Here is a tiny trained network, its code and every weight. The questions are about switching its units off for an input and a class, where a switched-off unit gives its printed mean instead of its output.

import numpy as np


def w(rows, s, z=0):
    codes = np.array(rows[::2]) - 128.0
    scale = np.full(codes.shape[1], s)
    scale[-1] = z or s
    return codes * scale


def f(y):
    return np.maximum(y, 0)


def log_softmax(a):
    a = a - a.max(-1, keepdims=True)
    return a - np.log(np.exp(a).sum(-1, keepdims=True))


def net(x, mask):
    res = np.array(x, float).reshape(1, 6) / 4 @ E
    y = f(res @ A[0][:, :-1].T + A[0][:, -1])
    res = res + np.where(mask, y, B[0][:, -1]) @ B[0][:, :-1]
    return log_softmax(res[-1] @ U[:, :-1].T + U[:, -1])


A, B = {}, {}
E = w([
[183,124,58,96,134,195],'x0',
[119,145,179,151,109,207],'x1',
[136,138,130,133,131,128],'x2',
[137,137,133,133,131,130],'x3',
[182,122,117,123,9,93],'x4',
[129,136,125,132,126,127],'x5',
],0.011)
A[0] = w([
[143,140,49,124,131,167,2],'neuron 1',
[152,91,61,103,175,33,154],'neuron 2',
[97,89,169,189,109,82,51],'neuron 3',
[44,152,235,165,119,40,6],'neuron 4',
[177,125,6,100,126,225,100],'neuron 5',
[58,140,123,106,255,152,24],'neuron 6',
],0.0089,0.007)
B[0] = w([
[171,81,105,179,128,42,148],'neuron 1',
[71,109,212,151,93,171,241],'neuron 2',
[189,119,96,159,158,127,163],'neuron 3',
[164,60,76,161,175,110,212],'neuron 4',
[112,98,121,150,185,114,254],'neuron 5',
[207,141,91,91,4,137,228],'neuron 6',
],0.012,0.0075)
U = w([
[160,71,51,166,220,72,2],'0',
[176,142,72,91,6,102,51],'1',
[83,139,144,140,146,141,215],'2',
[118,146,178,120,160,116,209],'3',
[71,116,234,152,129,194,117],'4',
[114,150,167,120,162,112,178],'5',
],0.011,0.0095)

Each question gives the input, the list of numbers given to net, and the class t.
The units are the neurons (one row each of A and B). Each row of codes is followed by its name. A weight is (code - 128) times the scale printed after its matrix; where a second scale follows, it is the last column's (A, B and U).
mask holds one flag per neuron, in row order. A switched-off neuron (its flag False) gives its mean, the last column of its row in B, instead of its output. The means were averaged over made-up inputs and are rounded, as every weight is.
A unit's drop is (log p(t) with every unit on - log p(t) with that unit switched off) / (log p(t) with every unit on - log p(t) with every unit switched off).
The circuit of an input: a set's keep is (log p(t) with only the set's units on - log p(t) with every unit switched off) / (log p(t) with every unit on - log p(t) with every unit switched off). Starting from all 6 units, units are removed one at a time, each time the one whose removal leaves the highest keep (on an exact tie, the one counted first), for as long as the keep stays at least 0.8.
circuit, biggest first: the units of the circuit, biggest drop first
k most important neurons: the k neurons with the biggest drops, biggest first
drop when u is switched off: that unit's drop, to one decimal
input [-6,6,-6,2,2,0], class 0: 2 most important neurons => (neuron 4; neuron 2)
input [7,2,0,-3,0,-4], class 0: circuit, biggest first => (neuron 5)
input [6,3,-3,0,-4,-6], class 0: 2 most important neurons => (neuron 2; neuron 5)
input [8,5,-8,-5,-8,0], class 0: 3 most important neurons => (neuron 5; neuron 2; neuron 1)
input [3,-2,6,4,2,8], class 2: circuit, biggest first => (neuron 6; neuron 4)
input [-6,3,-1,-2,-6,3], class 0: 2 most important neurons => (neuron 4; neuron 2)
input [5,-7,3,6,-4,2], class 4: 2 most important neurons => (neuron 2; neuron 4)
input [1,-8,2,-1,6,4], class 4: circuit, biggest first => (neuron 2; neuron 6)
input [-5,-8,6,5,-8,3], class 1: 2 most important neurons => (neuron 6; neuron 5)
input [8,4,-5,-4,0,5], class 0: 2 most important neurons => (neuron 5; neuron 2)
input [6,-7,-7,-5,-3,1], class 3: 2 most important neurons => (neuron 2; neuron 4)
input [-6,4,4,-6,-4,5], class 0: 3 most important neurons => (neuron 4; neuron 2; neuron 3)
input [4,-3,4,-5,7,8], class 2: 2 most important neurons => (neuron 6; neuron 5)
input [2,6,-5,-3,5,7], class 2: circuit, biggest first => (neuron 6)
input [-5,-8,4,0,-7,0], class 4: 2 most important neurons => (neuron 2; neuron 1)
input [-7,-1,3,1,-7,-7], class 0: drop when neuron 2 is switched off => 0.1
input [6,-7,3,-2,1,1], class 4: drop when neuron 2 is switched off => 1.0
input [2,-1,-1,-1,3,7], class 2: drop when neuron 6 is switched off => 1.2
input [3,-8,-6,-1,-1,-6], class 4: drop when neuron 3 is switched off => 0.0
input [1,-7,6,-4,-4,-1], class 4: most important neuron => (neuron 2)
input [-6,2,6,0,0,4], class 0: 2 most important neurons => (neuron 4; neuron 2)
